Below is a small trained network, with its code and all its weights. Each question gives an input and a target symbol and asks what happens when units are switched off, that is, made to give their printed mean instead of their output.

import numpy as np


def w(rows, s, z=0):
    codes = np.array(rows[::2]) - 128.0
    scale = np.full(codes.shape[1], s)
    scale[-1] = z or s
    return codes * scale


def norm(h):
    return h / np.sqrt((h * h).mean(-1, keepdims=True) + 1e-5)


def f(y):
    return y / 2 * (1 + np.tanh(0.7978845608 * (y + 0.044715 * y**3)))


def softmax(a):
    e = np.exp(a - a.max(-1, keepdims=True))
    return e / e.sum(-1, keepdims=True)


def log_softmax(a):
    a = a - a.max(-1, keepdims=True)
    return a - np.log(np.exp(a).sum(-1, keepdims=True))


def net(x, mask):
    ids = ['αβγεηθλμξπστφψω'.index(c) for c in x.split()]
    T = len(ids)
    res = E[ids] + P[:T]
    u = 0
    for l in range(3):
        r = norm(res)
        for j in range(2):
            rows = slice(4 * j, 4 * j + 4)
            q, k, v = (r @ M[l][rows].T for M in (Q, K, V))
            z = softmax(np.where(np.tri(T) > 0, q @ k.T / 4**0.5, -1e9)) @ v
            o = O[l][rows]
            res = res + np.where(mask[u + j], z, o[:, -1]) @ o[:, :-1]
        u += 2
        y = f(norm(res) @ A[l][:, :-1].T + A[l][:, -1])
        res = res + np.where(mask[u : u + 4], y, B[l][:, -1]) @ B[l][:, :-1]
        u += 4
    return log_softmax(norm(res)[-1] @ U[:, :-1].T + U[:, -1])


Q, K, V, O, A, B = {}, {}, {}, {}, {}, {}
E = w([
[104,148,140,107],'α',
[111,88,141,135],'β',
[198,80,174,91],'γ',
[255,109,141,133],'ε',
[109,96,144,134],'η',
[101,106,222,166],'θ',
[169,116,153,207],'λ',
[104,143,110,138],'μ',
[112,83,139,136],'ξ',
[112,131,145,148],'π',
[133,236,193,162],'σ',
[143,121,138,91],'τ',
[103,137,161,152],'φ',
[87,122,83,212],'ψ',
[151,122,67,149],'ω',
],0.029)
P = w([
[153,1,90,90],'0',
[142,114,135,92],'1',
[138,150,138,100],'2',
[136,151,142,99],'3',
[144,148,135,102],'4',
[141,151,133,107],'5',
[142,165,139,108],'6',
[143,149,138,105],'7',
[139,141,141,103],'8',
[135,113,138,102],'9',
],0.0064)
Q[0] = w([
[72,67,72,157],'L0H0',
[168,224,149,127],'L0H0',
[74,166,184,227],'L0H0',
[80,114,192,89],'L0H0',
[170,91,214,22],'L0H1',
[254,134,173,54],'L0H1',
[190,215,97,126],'L0H1',
[160,40,201,177],'L0H1',
],0.0073)
K[0] = w([
[171,130,97,204],'L0H0',
[93,120,54,70],'L0H0',
[1,178,249,240],'L0H0',
[171,24,139,91],'L0H0',
[103,119,175,58],'L0H1',
[146,69,215,33],'L0H1',
[102,85,151,115],'L0H1',
[161,163,102,230],'L0H1',
],0.0077)
V[0] = w([
[102,220,115,40],'L0H0',
[160,101,149,176],'L0H0',
[157,162,157,139],'L0H0',
[169,166,173,142],'L0H0',
[223,172,176,255],'L0H1',
[130,214,217,78],'L0H1',
[95,162,83,218],'L0H1',
[223,166,67,113],'L0H1',
],0.008)
O[0] = w([
[156,59,191,62,1],'L0H0',
[142,146,153,150,191],'L0H0',
[91,192,78,196,135],'L0H0',
[112,131,160,168,142],'L0H0',
[253,88,194,183,255],'L0H1',
[114,117,54,110,38],'L0H1',
[65,108,29,185,219],'L0H1',
[87,188,115,97,87],'L0H1',
],0.0058,0.0037)
A[0] = w([
[197,98,52,133,2],'L0N0',
[239,169,161,82,149],'L0N1',
[126,72,128,162,239],'L0N2',
[140,131,255,158,83],'L0N3',
],0.0091,0.0013)
B[0] = w([
[130,231,115,37,153],'L0N0',
[138,104,134,163,189],'L0N1',
[135,231,43,245,215],'L0N2',
[169,112,38,160,254],'L0N3',
],0.011,0.0043)
Q[1] = w([
[62,198,190,153],'L1H0',
[146,139,29,113],'L1H0',
[190,162,129,108],'L1H0',
[126,122,97,143],'L1H0',
[170,164,254,122],'L1H1',
[100,127,164,55],'L1H1',
[173,187,228,105],'L1H1',
[140,177,99,216],'L1H1',
],0.0097)
K[1] = w([
[156,97,227,130],'L1H0',
[23,178,116,175],'L1H0',
[143,91,100,95],'L1H0',
[150,162,181,152],'L1H0',
[171,96,216,153],'L1H1',
[97,98,252,96],'L1H1',
[91,70,177,77],'L1H1',
[137,219,37,51],'L1H1',
],0.011)
V[1] = w([
[147,141,97,104],'L1H0',
[133,129,192,116],'L1H0',
[168,80,179,139],'L1H0',
[123,137,129,103],'L1H0',
[119,27,159,151],'L1H1',
[146,244,214,160],'L1H1',
[110,61,185,148],'L1H1',
[178,112,101,100],'L1H1',
],0.011)
O[1] = w([
[97,193,80,153,118],'L1H0',
[22,133,2,168,38],'L1H0',
[168,39,46,113,90],'L1H0',
[162,95,74,195,75],'L1H0',
[147,168,11,124,19],'L1H1',
[59,122,94,44,140],'L1H1',
[112,159,46,172,1],'L1H1',
[107,137,215,157,134],'L1H1',
],0.0056,0.0046)
A[1] = w([
[2,204,114,226,204],'L1N0',
[113,127,142,89,50],'L1N1',
[198,146,177,127,85],'L1N2',
[120,91,59,101,4],'L1N3',
],0.0085,0.0043)
B[1] = w([
[96,135,254,81,255],'L1N0',
[101,143,75,184,113],'L1N1',
[34,91,52,169,160],'L1N2',
[170,76,60,83,110],'L1N3',
],0.0093,0.0074)
Q[2] = w([
[230,97,81,62],'L2H0',
[203,14,87,138],'L2H0',
[51,166,134,101],'L2H0',
[159,176,130,141],'L2H0',
[255,145,200,116],'L2H1',
[57,130,110,161],'L2H1',
[12,79,96,141],'L2H1',
[196,137,153,137],'L2H1',
],0.0099)
K[2] = w([
[161,81,225,145],'L2H0',
[110,2,127,133],'L2H0',
[127,176,27,84],'L2H0',
[127,185,182,173],'L2H0',
[165,232,85,84],'L2H1',
[99,10,197,145],'L2H1',
[57,57,230,146],'L2H1',
[188,141,152,81],'L2H1',
],0.0097)
V[2] = w([
[89,23,168,149],'L2H0',
[39,92,112,135],'L2H0',
[38,84,151,88],'L2H0',
[113,239,131,109],'L2H0',
[156,225,96,60],'L2H1',
[146,41,165,107],'L2H1',
[143,183,62,83],'L2H1',
[193,88,252,95],'L2H1',
],0.011)
O[2] = w([
[50,13,121,91,106],'L2H0',
[57,180,90,144,58],'L2H0',
[118,93,72,173,68],'L2H0',
[230,140,132,178,196],'L2H0',
[190,224,193,89,136],'L2H1',
[178,43,53,66,102],'L2H1',
[132,131,255,186,72],'L2H1',
[107,67,115,63,255],'L2H1',
],0.0066,0.0068)
A[2] = w([
[1,74,120,90,34],'L2N0',
[203,174,127,161,255],'L2N1',
[54,166,17,10,77],'L2N2',
[168,102,203,130,71],'L2N3',
],0.0092,0.0042)
B[2] = w([
[154,201,113,129,156],'L2N0',
[130,167,127,101,254],'L2N1',
[111,193,6,147,144],'L2N2',
[175,206,187,130,191],'L2N3',
],0.012,0.0063)
U = w([
[215,127,78,247,85],'α',
[114,88,112,130,128],'β',
[120,83,125,149,72],'γ',
[126,95,141,140,51],'ε',
[117,18,154,166,101],'η',
[128,90,107,69,253],'θ',
[136,99,123,135,127],'λ',
[237,86,138,91,49],'μ',
[20,149,149,207,163],'ξ',
[182,3,168,81,125],'π',
[96,198,81,143,234],'σ',
[51,95,212,52,154],'τ',
[139,113,143,133,63],'φ',
[121,116,146,133,206],'ψ',
[157,246,157,133,72],'ω',
],0.013,0.0049)

Each question gives the input, a string of symbols that net reads in full, and the target symbol t.
The units are the heads (4 rows each of Q, K, V and O) and the neurons (one row each of A and B). Each row of codes is followed by its name. A weight is (code - 128) times the scale printed after its matrix; where a second scale follows, it is the last column's (O, A, B and U).
mask holds one flag per unit, layer by layer, with each layer's heads first. A switched-off unit (its flag False) gives its mean, the last column of its rows in O or B, instead of its output. The means were averaged over made-up inputs and are rounded, as every weight is.
A unit's drop is (log p(t) with every unit on - log p(t) with that unit switched off) / (log p(t) with every unit on - log p(t) with every unit switched off).
The circuit of an input: a set's keep is (log p(t) with only the set's units on - log p(t) with every unit switched off) / (log p(t) with every unit on - log p(t) with every unit switched off). Starting from the 12 units with the biggest drops (on a tie, the unit counted first), units are removed one at a time, each time the one whose removal leaves the highest keep (on an exact tie, the one counted first), for as long as the keep stays at least 0.8.
circuit, biggest first: the units of the circuit, biggest drop first
most important unit: the unit with the biggest drop
k most important neurons: the k neurons with the biggest drops, biggest first
top k neurons in layer l: the k neurons of layer l with the biggest drops, biggest first
heads that matter: for each layer, one digit per head in row order, 1 if its drop is at least 0.15 and else 0, layers parted by /
input μ λ η, target α: circuit, biggest first	L0N2, L2H1, L0N3
input μ λ β ξ μ ε ω ψ, target ω: circuit, biggest first	L2H0, L1N0
input α β α β σ θ ψ λ μ ω, target ω: most important unit	L0N0
input μ ψ λ β, target α: top 2 neurons in layer 0	L0N2, L0N0
input θ μ ω λ ξ, target ω: heads that matter	10 / 00 / 10
input φ α ω ξ, target ω: circuit, biggest first	L2H0, L0H1
input γ γ λ η ψ θ θ η, target η: heads that matter	00 / 00 / 11
input λ λ ε η λ ψ ω ψ ε, target ω: top 2 neurons in layer 0	L0N0, L0N3
input γ θ λ ψ π μ π φ μ φ, target τ: circuit, biggest first	L1N0, L2H1
input φ α λ λ τ λ β β φ, target α: circuit, biggest first	L0N3, L2H1
input θ η α μ ε μ σ ω ω β, target ω: 3 most important neurons	L0N2, L1N0, L0N0
input α γ ψ ψ η ψ φ, target ξ: circuit, biggest first	L2H0, L0H1
input σ α τ φ γ λ ξ, target α: circuit, biggest first	L0N2, L2H1
input θ η β μ φ, target τ: most important unit	L0H1
input σ λ β, target α: heads that matter	01 / 10 / 01
input β α μ η π, target τ: 4 most important neurons	L1N0, L0N3, L1N2, L0N1
input ψ μ λ γ ψ θ, target η: circuit, biggest first	L2H1, L2H0, L0N3
input η λ α ψ γ τ, target θ: 2 most important neurons	L0N2, L0N3
input λ ξ ψ λ σ λ μ, target τ: heads that matter	00 / 00 / 00
input λ ξ λ ω τ β λ ω σ η, target ω: circuit, biggest first	L0N2
input π τ ψ γ τ γ η, target π: 3 most important neurons	L1N2, L0N0, L1N0
input λ λ ξ λ ψ ψ ξ η η π, target ξ: heads that matter	11 / 01 / 11
input γ η φ, target π: heads that matter	00 / 01 / 11
input ψ β η, target ξ: heads that matter	11 / 01 / 11
input ψ ψ μ ξ β μ η ψ ε α, target σ: heads that matter	00 / 00 / 00
input σ σ β, target ω: heads that matter	01 / 01 / 00
input ψ α ξ σ α λ τ, target θ: 2 most important neurons	L0N2, L1N0
input ψ μ μ λ π α ω σ ε, target ω: heads that matter	00 / 00 / 01
input ψ ψ ξ, target ξ: heads that matter	01 / 00 / 11
input γ ξ θ μ ξ, target τ: most important neuron	L1N0
